Here is a tiny trained network, its code and every weight. The questions are about switching its units off for an input and a target symbol, where a switched-off unit gives its printed mean instead of its output.

import numpy as np


def w(rows, s, z=0):
    codes = np.array(rows[::2]) - 128.0
    scale = np.full(codes.shape[1], s)
    scale[-1] = z or s
    return codes * scale


def f(y):
    return y / 2 * (1 + np.tanh(0.7978845608 * (y + 0.044715 * y**3)))


def softmax(a):
    e = np.exp(a - a.max(-1, keepdims=True))
    return e / e.sum(-1, keepdims=True)


def log_softmax(a):
    a = a - a.max(-1, keepdims=True)
    return a - np.log(np.exp(a).sum(-1, keepdims=True))


def net(x, mask):
    ids = ['αβδζημστω'.index(c) for c in x.split()]
    T = len(ids)
    res = E[ids] + P[:T]
    r = res
    for j in range(2):
        rows = slice(4 * j, 4 * j + 4)
        q, k, v = (r @ M[0][rows].T for M in (Q, K, V))
        z = softmax(np.where(np.tri(T) > 0, q @ k.T / 4**0.5, -1e9)) @ v
        o = O[0][rows]
        res = res + np.where(mask[j], z, o[:, -1]) @ o[:, :-1]
    y = f(res @ A[0][:, :-1].T + A[0][:, -1])
    res = res + np.where(mask[2:18], y, B[0][:, -1]) @ B[0][:, :-1]
    return log_softmax(res[-1] @ U[:, :-1].T + U[:, -1])


Q, K, V, O, A, B = {}, {}, {}, {}, {}, {}
E = w([
[73,145,146],'α',
[115,171,164],'β',
[123,168,91],'δ',
[62,167,217],'ζ',
[113,238,231],'η',
[117,181,167],'μ',
[174,205,149],'σ',
[2,112,223],'τ',
[200,213,96],'ω',
],0.0069)
P = w([
[112,135,90],'0',
[17,172,199],'1',
[171,202,107],'2',
[145,100,110],'3',
[22,170,231],'4',
[156,175,67],'5',
[180,83,147],'6',
[25,227,214],'7',
[147,175,38],'8',
[203,52,155],'9',
[53,228,255],'10',
[154,162,50],'11',
[182,73,148],'12',
],0.012)
Q[0] = w([
[116,155,219],'H0',
[133,174,196],'H0',
[149,134,137],'H0',
[85,182,212],'H0',
[127,126,105],'H1',
[64,143,186],'H1',
[204,6,109],'H1',
[145,170,155],'H1',
],0.015)
K[0] = w([
[204,28,141],'H0',
[183,29,157],'H0',
[125,106,114],'H0',
[194,53,177],'H0',
[142,170,94],'H1',
[183,35,217],'H1',
[31,255,141],'H1',
[125,46,119],'H1',
],0.011)
V[0] = w([
[176,204,142],'H0',
[122,109,47],'H0',
[171,167,89],'H0',
[118,77,246],'H0',
[184,177,147],'H1',
[192,226,110],'H1',
[146,86,82],'H1',
[72,159,202],'H1',
],0.012)
O[0] = w([
[176,131,231,180],'H0',
[131,202,63,44],'H0',
[218,213,173,101],'H0',
[84,72,123,185],'H0',
[203,97,202,151],'H1',
[205,125,255,173],'H1',
[128,181,95,39],'H1',
[112,27,114,253],'H1',
],0.009,0.0043)
A[0] = w([
[151,158,180,178],'N0',
[113,164,134,114],'N1',
[94,90,60,76],'N2',
[46,111,132,107],'N3',
[109,179,159,81],'N4',
[48,222,102,90],'N5',
[82,123,4,2],'N6',
[32,134,184,129],'N7',
[231,122,54,107],'N8',
[182,59,129,169],'N9',
[222,125,112,143],'N10',
[125,67,104,164],'N11',
[229,117,51,106],'N12',
[130,130,129,123],'N13',
[104,169,145,86],'N14',
[96,141,116,109],'N15',
],0.012,0.0063)
B[0] = w([
[71,114,151,226],'N0',
[117,151,133,142],'N1',
[75,128,123,160],'N2',
[177,98,87,200],'N3',
[108,144,170,164],'N4',
[207,195,44,199],'N5',
[29,136,150,158],'N6',
[165,84,116,255],'N7',
[164,82,122,131],'N8',
[134,180,118,243],'N9',
[184,127,78,167],'N10',
[92,151,129,209],'N11',
[177,7,123,130],'N12',
[128,126,126,126],'N13',
[128,144,141,148],'N14',
[154,140,96,135],'N15',
],0.011,0.0085)
U = w([
[100,139,140,196],'α',
[104,123,76,193],'β',
[162,124,135,249],'δ',
[38,194,164,2],'ζ',
[90,254,104,130],'η',
[70,121,196,43],'μ',
[201,43,107,48],'σ',
[34,38,166,174],'τ',
[216,142,69,55],'ω',
],0.0091,0.0033)

Each question gives the input, a string of symbols that net reads in full, and the target symbol t.
The units are the heads (4 rows each of Q, K, V and O) and the neurons (one row each of A and B). Each row of codes is followed by its name. A weight is (code - 128) times the scale printed after its matrix; where a second scale follows, it is the last column's (O, A, B and U).
mask holds one flag per unit, heads first, then neurons. A switched-off unit (its flag False) gives its mean, the last column of its rows in O or B, instead of its output. The means were averaged over made-up inputs and are rounded, as every weight is.
A unit's drop is (log p(t) with every unit on - log p(t) with that unit switched off) / (log p(t) with every unit on - log p(t) with every unit switched off).
The circuit of an input: a set's keep is (log p(t) with only the set's units on - log p(t) with every unit switched off) / (log p(t) with every unit on - log p(t) with every unit switched off). Starting from the 12 units with the biggest drops (on a tie, the unit counted first), units are removed one at a time, each time the one whose removal leaves the highest keep (on an exact tie, the one counted first), for as long as the keep stays at least 0.8.
units of the circuit, in order: the units of the circuit, biggest drop first
top k neurons: the k neurons with the biggest drops, biggest first
heads that matter: for each layer, one digit per head in row order, 1 if its drop is at least 0.15 and else 0, layers parted by /
input σ σ α η δ δ η δ, target τ: units of the circuit, in order => (N5 H0 N9)
input σ δ δ δ ω, target η: units of the circuit, in order => (H0 H1)
input τ τ ω δ ζ, target η: units of the circuit, in order => (H1 H0)
input ζ δ α ζ δ, target σ: heads that matter => 00
input τ δ δ ω ζ ζ δ μ, target η: units of the circuit, in order => (H1 N5)
input δ α μ ζ δ δ β τ ζ α, target τ: heads that matter => 01
input τ σ δ ω δ σ β σ δ τ η, target β: top 3 neurons => (N6 N5 N2)
input σ δ μ τ α τ β δ η α ω, target ω: heads that matter => 11
input β ζ η σ ω δ δ δ α α ζ, target ω: units of the circuit, in order => (H1 N5 N7 N3)
input ζ τ α τ ζ δ α δ δ δ τ τ μ, target τ: units of the circuit, in order => (H1)
input β δ η δ σ, target η: units of the circuit, in order => (H1 H0)
input ζ δ τ ζ η, target σ: top 2 neurons => (N7 N3)
input ζ δ δ δ δ δ δ δ τ η β, target τ: heads that matter => 10
input ζ τ τ τ τ τ, target τ: heads that matter => 11
input α τ μ δ μ ζ δ τ, target η: units of the circuit, in order => (H1 N5)
input ω τ α τ ω τ α σ, target ω: heads that matter => 11
input τ α δ ω α, target ζ: heads that matter => 11
input δ η δ τ μ, target β: top 3 neurons => (N5 N6 N3)
input α τ η β τ τ σ, target τ: units of the circuit, in order => (H1 N5)
input ω β η η ζ δ ζ μ, target σ: top neuron => (N7)
input α τ τ τ δ δ δ τ τ ζ, target τ: top 2 neurons => (N5 N2)
input ζ μ τ δ, target τ: top 2 neurons => (N5 N10)
input τ δ τ η δ ζ ζ τ δ η, target τ: units of the circuit, in order => (N5 H1)
input σ σ ζ δ τ μ δ δ τ τ σ, target β: top 3 neurons => (N5 N6 N3)
input ζ ζ β δ η η τ ω, target β: top 4 neurons => (N5 N6 N3 N7)
input ζ δ β α τ, target ω: top neuron => (N5)
input η τ τ, target τ: top 2 neurons => (N5 N10)
input δ τ δ τ β σ η τ ζ α, target τ: top 2 neurons => (N5 N2)
input δ δ δ τ δ δ ζ ω δ τ δ, target β: top 3 neurons => (N5 N3 N6)
